Below is a small trained network, with its code and all its weights. Each question gives an input and a class and asks what happens when units are switched off, that is, made to give their printed mean instead of their output.

import numpy as np


def w(rows, s, z=0):
    codes = np.array(rows[::2]) - 128.0
    scale = np.full(codes.shape[1], s)
    scale[-1] = z or s
    return codes * scale


def f(y):
    return y / 2 * (1 + np.tanh(0.7978845608 * (y + 0.044715 * y**3)))


def log_softmax(a):
    a = a - a.max(-1, keepdims=True)
    return a - np.log(np.exp(a).sum(-1, keepdims=True))


def net(x, mask):
    res = np.array(x, float).reshape(1, 5) / 4 @ E
    y = f(res @ A[0][:, :-1].T + A[0][:, -1])
    res = res + np.where(mask, y, B[0][:, -1]) @ B[0][:, :-1]
    return log_softmax(res[-1] @ U[:, :-1].T + U[:, -1])


A, B = {}, {}
E = w([
[126,143,45,239],'x0',
[141,209,253,121],'x1',
[183,252,2,134],'x2',
[49,196,149,192],'x3',
[96,117,155,49],'x4',
],0.0078)
A[0] = w([
[172,221,171,121,213],'N1',
[101,67,182,137,205],'N2',
[208,56,195,143,253],'N3',
[136,122,140,119,103],'N4',
[244,184,104,2,160],'N5',
[46,75,127,87,138],'N6',
[156,14,96,76,129],'N7',
],0.011,0.0057)
B[0] = w([
[169,219,157,162,243],'N1',
[62,212,72,36,214],'N2',
[176,202,48,78,230],'N3',
[170,78,159,87,125],'N4',
[254,58,9,152,255],'N5',
[5,83,160,134,178],'N6',
[87,195,137,74,204],'N7',
],0.0097,0.009)
U = w([
[122,172,175,216,54],'0',
[174,99,32,184,235],'1',
[162,8,202,128,8],'2',
[75,138,187,13,184],'3',
[57,99,190,181,28],'4',
[43,53,212,89,102],'5',
[152,43,96,142,109],'6',
[171,126,167,161,3],'7',
],0.012,0.0044)

Each question gives the input, the list of numbers given to net, and the class t.
The units are the neurons (one row each of A and B). Each row of codes is followed by its name. A weight is (code - 128) times the scale printed after its matrix; where a second scale follows, it is the last column's (A, B and U).
mask holds one flag per neuron, in row order. A switched-off neuron (its flag False) gives its mean, the last column of its row in B, instead of its output. The means were averaged over made-up inputs and are rounded, as every weight is.
A unit's drop is (log p(t) with every unit on - log p(t) with that unit switched off) / (log p(t) with every unit on - log p(t) with every unit switched off).
The circuit of an input: a set's keep is (log p(t) with only the set's units on - log p(t) with every unit switched off) / (log p(t) with every unit on - log p(t) with every unit switched off). Starting from all 7 units, units are removed one at a time, each time the one whose removal leaves the highest keep (on an exact tie, the one counted first), for as long as the keep stays at least 0.8.
units of the circuit, in order: the units of the circuit, biggest drop first
top k neurons: the k neurons with the biggest drops, biggest first
drop of u: that unit's drop, to one decimal
input [6,-1,-6,3,-4], class 4: units of the circuit, in order => N5
input [1,-4,-4,5,2], class 5: units of the circuit, in order => N6, N3
input [-2,1,8,7,-2], class 0: top 2 neurons => N1, N3
input [8,-2,-4,7,5], class 4: units of the circuit, in order => N5, N3
input [-7,-2,0,8,6], class 5: top 3 neurons => N3, N6, N7
input [4,-3,-5,-5,-5], class 3: units of the circuit, in order => N5, N7
input [5,1,7,5,5], class 0: units of the circuit, in order => N5, N1
input [7,5,-6,-3,-1], class 3: units of the circuit, in order => N5, N2
input [8,1,8,7,-3], class 0: top 3 neurons => N5, N1, N3
input [-4,-4,-6,8,-5], class 3: top 2 neurons => N2, N5
input [5,-1,4,6,-3], class 0: top 2 neurons => N5, N3
input [7,1,4,6,7], class 0: top 2 neurons => N5, N3
input [-6,-1,-3,6,-8], class 3: top 2 neurons => N5, N2
input [7,2,-2,8,-8], class 0: units of the circuit, in order => N5
input [7,6,-3,-5,2], class 3: top 3 neurons => N5, N2, N1
input [-2,3,3,-8,8], class 1: drop of N5 => 1.0
input [4,2,0,2,3], class 0: drop of N1 => -0.1
input [0,2,1,7,-8], class 0: drop of N5 => 0.4
